Here is a tiny trained network, its code and every weight. The questions are about switching its units off for an input and a target symbol, where a switched-off unit gives its printed mean instead of its output.

import numpy as np


def w(rows, s, z=0):
    codes = np.array(rows[::2]) - 128.0
    scale = np.full(codes.shape[1], s)
    scale[-1] = z or s
    return codes * scale


def f(y):
    return y / 2 * (1 + np.tanh(0.7978845608 * (y + 0.044715 * y**3)))


def softmax(a):
    e = np.exp(a - a.max(-1, keepdims=True))
    return e / e.sum(-1, keepdims=True)


def log_softmax(a):
    a = a - a.max(-1, keepdims=True)
    return a - np.log(np.exp(a).sum(-1, keepdims=True))


def net(x, mask):
    ids = ['γεζλμπστφψ'.index(c) for c in x.split()]
    T = len(ids)
    res = E[ids] + P[:T]
    r = res
    for j in range(2):
        rows = slice(2 * j, 2 * j + 2)
        q, k, v = (r @ M[0][rows].T for M in (Q, K, V))
        z = softmax(np.where(np.tri(T) > 0, q @ k.T / 2**0.5, -1e9)) @ v
        o = O[0][rows]
        res = res + np.where(mask[j], z, o[:, -1]) @ o[:, :-1]
    y = f(res @ A[0][:, :-1].T + A[0][:, -1])
    res = res + np.where(mask[2:6], y, B[0][:, -1]) @ B[0][:, :-1]
    return log_softmax(res[-1] @ U[:, :-1].T + U[:, -1])


Q, K, V, O, A, B = {}, {}, {}, {}, {}, {}
E = w([
[72,131,166,232,130,122],'γ',
[141,45,134,57,159,220],'ε',
[157,192,190,172,162,89],'ζ',
[100,232,70,57,84,52],'λ',
[228,191,92,166,68,98],'μ',
[11,59,82,146,157,82],'π',
[59,204,147,83,179,49],'σ',
[167,221,186,115,121,84],'τ',
[87,138,127,155,196,74],'φ',
[91,147,2,156,62,77],'ψ',
],0.017)
P = w([
[148,70,186,205,70,63],'0',
[143,72,136,144,99,90],'1',
[103,149,118,144,93,123],'2',
[90,176,111,134,104,151],'3',
[79,191,105,126,110,178],'4',
[82,203,113,121,114,210],'5',
[74,246,86,129,136,220],'6',
],0.011)
Q[0] = w([
[100,107,183,147,156,128],'h0',
[65,238,47,250,172,118],'h0',
[115,179,153,74,125,94],'h1',
[231,57,142,79,172,115],'h1',
],0.011)
K[0] = w([
[145,119,91,129,59,84],'h0',
[135,131,108,83,140,251],'h0',
[122,117,86,162,149,202],'h1',
[113,112,145,168,88,34],'h1',
],0.016)
V[0] = w([
[96,120,201,249,221,130],'h0',
[202,136,194,131,80,185],'h0',
[181,233,179,80,131,95],'h1',
[93,120,141,40,175,102],'h1',
],0.011)
O[0] = w([
[74,137,229,93,66,160,68],'h0',
[58,39,173,139,144,171,2],'h0',
[164,61,132,88,104,10,120],'h1',
[195,41,121,199,37,137,113],'h1',
],0.013,0.0092)
A[0] = w([
[1,107,95,33,124,75,46],'n0',
[116,182,99,33,44,116,100],'n1',
[137,88,152,212,111,23,185],'n2',
[148,227,156,111,55,183,2],'n3',
],0.0069,0.0051)
B[0] = w([
[33,63,127,85,163,104,153],'n0',
[57,135,237,226,110,98,254],'n1',
[201,99,50,50,107,172,218],'n2',
[175,1,100,223,213,75,188],'n3',
],0.0099,0.0096)
U = w([
[122,101,136,143,136,103,58],'γ',
[120,126,128,105,98,164,238],'ε',
[100,142,134,95,59,123,135],'ζ',
[180,89,96,126,125,134,164],'λ',
[123,90,100,113,178,105,1],'μ',
[184,88,137,187,143,110,35],'π',
[167,151,146,125,7,146,174],'σ',
[130,65,110,121,105,110,107],'τ',
[151,133,164,164,58,120,134],'φ',
[152,195,122,104,127,153,192],'ψ',
],0.012,0.0058)

Each question gives the input, a string of symbols that net reads in full, and the target symbol t.
The units are the heads (2 rows each of Q, K, V and O) and the neurons (one row each of A and B). Each row of codes is followed by its name. A weight is (code - 128) times the scale printed after its matrix; where a second scale follows, it is the last column's (O, A, B and U).
mask holds one flag per unit, heads first, then neurons. A switched-off unit (its flag False) gives its mean, the last column of its rows in O or B, instead of its output. The means were averaged over made-up inputs and are rounded, as every weight is.
A unit's drop is (log p(t) with every unit on - log p(t) with that unit switched off) / (log p(t) with every unit on - log p(t) with every unit switched off).
The circuit of an input: a set's keep is (log p(t) with only the set's units on - log p(t) with every unit switched off) / (log p(t) with every unit on - log p(t) with every unit switched off). Starting from all 6 units, units are removed one at a time, each time the one whose removal leaves the highest keep (on an exact tie, the one counted first), for as long as the keep stays at least 0.8.
circuit, biggest first: the units of the circuit, biggest drop first
k most important neurons: the k neurons with the biggest drops, biggest first
heads that matter: for each layer, one digit per head in row order, 1 if its drop is at least 0.15 and else 0, layers parted by /
input λ τ φ μ ψ, target μ: circuit, biggest first => [h1, n0]
input ψ π φ ψ σ λ, target σ: heads that matter => 01
input ψ ψ μ φ, target μ: heads that matter => 11
input φ σ ψ, target σ: 2 most important neurons => [n3, n2]
input σ ψ σ λ ζ, target λ: heads that matter => 11
input π ψ σ φ, target σ: circuit, biggest first => [h1, h0]
input φ ψ ψ φ, target ψ: circuit, biggest first => [n3, h0]
input λ ψ φ λ τ ψ π, target ψ: circuit, biggest first => [h0]
input λ σ ζ, target σ: circuit, biggest first => [h1, h0, n3, n2]
input ψ μ λ ψ ψ λ ζ, target λ: circuit, biggest first => [h1, h0, n2]
input φ ζ ζ, target ζ: circuit, biggest first => [h0, h1, n0]
input φ σ ζ π ψ π ζ, target π: circuit, biggest first => [n3, h0]
input ψ ψ σ γ π μ, target π: heads that matter => 00
input ψ ψ λ τ ζ ψ, target ζ: 2 most important neurons => [n3, n0]
input ζ ζ ζ σ, target ζ: heads that matter => 11
input ψ π φ τ, target φ: circuit, biggest first => [h0, n2]
input ψ τ σ, target τ: 2 most important neurons => [n0, n2]
input τ λ ψ μ, target λ: circuit, biggest first => [h0, n1]
input ψ π ζ φ λ, target φ: circuit, biggest first => [n1, h1]
input ψ σ ψ π π, target π: circuit, biggest first => [n3, h0, h1]
input ψ γ λ λ τ π τ, target π: circuit, biggest first => [n3]
input γ ψ π, target ψ: heads that matter => 01
input φ ψ ζ μ, target ζ: heads that matter => 11
input σ ζ ψ, target ζ: circuit, biggest first => [h0, h1, n3]
input σ γ ψ, target γ: heads that matter => 11
input ψ ψ ψ ε, target ψ: heads that matter => 01
input ψ φ ψ ε, target ψ: heads that matter => 01
input λ λ λ λ ε μ, target λ: heads that matter => 11
